Below is a small trained network, with its code and all its weights. Each question gives an input and a class and asks what happens when units are switched off, that is, made to give their printed mean instead of their output.

import numpy as np


def w(rows, s, z=0):
    codes = np.array(rows[::2]) - 128.0
    scale = np.full(codes.shape[1], s)
    scale[-1] = z or s
    return codes * scale


def f(y):
    return y / 2 * (1 + np.tanh(0.7978845608 * (y + 0.044715 * y**3)))


def log_softmax(a):
    a = a - a.max(-1, keepdims=True)
    return a - np.log(np.exp(a).sum(-1, keepdims=True))


def net(x, mask):
    res = np.array(x, float).reshape(1, 6) / 4 @ E
    y = f(res @ A[0][:, :-1].T + A[0][:, -1])
    res = res + np.where(mask, y, B[0][:, -1]) @ B[0][:, :-1]
    return log_softmax(res[-1] @ U[:, :-1].T + U[:, -1])


A, B = {}, {}
E = w([
[2,143,171,214,79,85,120,189,117,159,145],'x0',
[140,126,121,130,127,75,40,132,11,42,93],'x1',
[128,127,126,130,131,127,129,127,127,132,122],'x2',
[120,220,61,176,53,132,92,84,199,56,52],'x3',
[140,133,127,140,132,124,131,138,127,133,123],'x4',
[121,85,68,216,132,150,218,47,88,51,200],'x5',
],0.0066)
A[0] = w([
[122,143,148,74,132,127,62,159,148,170,93,2],'N1',
[129,104,135,115,150,125,138,138,89,159,145,164],'N2',
[102,129,131,136,124,134,138,144,107,143,129,122],'N3',
[130,122,120,134,128,112,84,110,24,81,130,106],'N4',
[126,111,144,114,146,127,145,128,91,153,133,137],'N5',
[120,89,87,196,134,142,201,74,75,78,164,58],'N6',
[121,119,139,128,119,128,118,126,121,114,134,115],'N7',
[39,124,124,190,113,116,118,146,109,141,148,113],'N8',
[151,132,137,144,128,123,87,134,46,94,102,134],'N9',
[127,123,113,168,132,128,171,97,119,99,168,77],'N10',
[138,44,161,111,166,125,177,161,31,171,205,131],'N11',
[115,163,78,177,103,132,115,100,184,68,111,134],'N12',
[159,118,103,103,144,120,118,103,140,125,131,118],'N13',
[76,127,145,162,119,111,117,150,130,131,142,135],'N14',
[45,133,145,176,121,118,123,136,107,144,148,98],'N15',
[120,125,124,141,134,140,203,98,219,161,172,115],'N16',
[247,105,88,59,156,140,141,65,137,95,137,127],'N17',
[122,133,132,127,133,127,95,131,73,90,122,118],'N18',
[118,162,95,158,98,125,109,99,185,70,92,136],'N19',
[129,123,141,128,128,146,167,125,193,165,130,107],'N20',
],0.012,0.0028)
B[0] = w([
[145,133,172,72,128,93,36,163,127,132,152,203],'N1',
[128,153,111,132,110,135,118,87,143,107,112,170],'N2',
[135,127,143,128,129,140,134,122,115,125,117,139],'N3',
[102,70,51,123,133,125,167,152,155,157,154,197],'N4',
[123,154,123,138,121,128,127,100,143,119,124,157],'N5',
[148,140,175,60,130,93,34,186,132,149,128,219],'N6',
[140,136,121,130,139,118,143,140,136,142,117,129],'N7',
[141,131,174,162,121,152,182,173,93,100,119,194],'N8',
[102,81,68,114,131,125,158,131,158,153,157,184],'N9',
[131,129,166,75,121,109,68,166,139,144,131,171],'N10',
[129,180,108,152,127,136,100,6,145,111,104,246],'N11',
[130,161,120,135,127,134,108,33,132,119,115,206],'N12',
[126,140,151,141,116,132,150,142,116,120,135,151],'N13',
[163,127,157,137,134,151,170,148,105,108,119,169],'N14',
[140,139,167,158,124,151,184,172,106,114,118,184],'N15',
[104,63,36,123,138,118,160,151,143,154,149,205],'N16',
[127,142,203,192,114,158,206,196,82,102,109,237],'N17',
[124,94,91,130,143,129,148,136,142,157,137,163],'N18',
[128,159,121,145,142,137,119,37,134,124,122,202],'N19',
[107,75,65,121,135,105,131,139,118,130,148,178],'N20',
],0.019,0.011)
U = w([
[120,191,102,161,129,150,111,1,152,104,90,217],'0',
[143,121,193,192,109,181,223,208,56,91,105,227],'1',
[69,8,16,119,157,117,174,157,162,189,179,55],'2',
[157,137,192,25,126,75,11,188,132,160,142,3],'3',
],0.0094,0.00048)

Each question gives the input, the list of numbers given to net, and the class t.
The units are the neurons (one row each of A and B). Each row of codes is followed by its name. A weight is (code - 128) times the scale printed after its matrix; where a second scale follows, it is the last column's (A, B and U).
mask holds one flag per neuron, in row order. A switched-off neuron (its flag False) gives its mean, the last column of its row in B, instead of its output. The means were averaged over made-up inputs and are rounded, as every weight is.
A unit's drop is (log p(t) with every unit on - log p(t) with that unit switched off) / (log p(t) with every unit on - log p(t) with every unit switched off).
The circuit of an input: a set's keep is (log p(t) with only the set's units on - log p(t) with every unit switched off) / (log p(t) with every unit on - log p(t) with every unit switched off). Starting from the 12 units with the biggest drops (on a tie, the unit counted first), units are removed one at a time, each time the one whose removal leaves the highest keep (on an exact tie, the one counted first), for as long as the keep stays at least 0.8.
units of the circuit, in order: the units of the circuit, biggest drop first
unit that matters most: the unit with the biggest drop
top k neurons: the k neurons with the biggest drops, biggest first
drop when u is switched off: that unit's drop, to one decimal
input [-1,2,-6,-3,-7,-1], class 0: unit that matters most	N16
input [4,6,-1,-1,-6,2], class 2: top 2 neurons	N4; N17
input [-7,6,-6,-6,-7,-5], class 1: top 2 neurons	N17; N12
input [-7,3,-6,2,-4,8], class 3: top 3 neurons	N6; N10; N8
input [-8,-8,-8,4,0,8], class 1: top 2 neurons	N17; N4
input [5,-3,5,-2,-7,6], class 3: top 2 neurons	N6; N17
input [3,-4,-8,2,-3,2], class 2: top 3 neurons	N17; N16; N11
input [-6,8,8,2,-8,-8], class 2: top 3 neurons	N9; N4; N6
input [-3,3,3,-1,0,-1], class 1: top 4 neurons	N16; N17; N20; N11
input [-3,7,-6,-6,5,-7], class 2: top 4 neurons	N9; N4; N6; N18
input [3,3,-7,-8,0,-7], class 0: top 2 neurons	N11; N6
input [8,5,8,-8,-7,-7], class 0: top 2 neurons	N11; N17
input [-5,0,-4,-6,7,8], class 3: top 2 neurons	N6; N10
input [0,-4,7,0,4,3], class 2: units of the circuit, in order	N16
input [4,-6,3,3,7,-6], class 2: top 3 neurons	N6; N20; N16
input [7,4,-3,-4,-8,-7], class 1: top 4 neurons	N6; N15; N8; N14
input [-7,-3,7,0,-8,8], class 3: top 4 neurons	N6; N10; N8; N15
input [-5,8,4,-6,-4,-2], class 2: drop when N4 is switched off	1.9
input [-1,-7,-7,-8,-5,-4], class 0: drop when N11 is switched off	3.0
input [5,1,-1,-5,5,-5], class 0: drop when N11 is switched off	1.4
input [6,4,5,4,1,8], class 3: units of the circuit, in order	N6
input [-2,0,2,-4,3,-2], class 0: drop when N20 is switched off	0.0
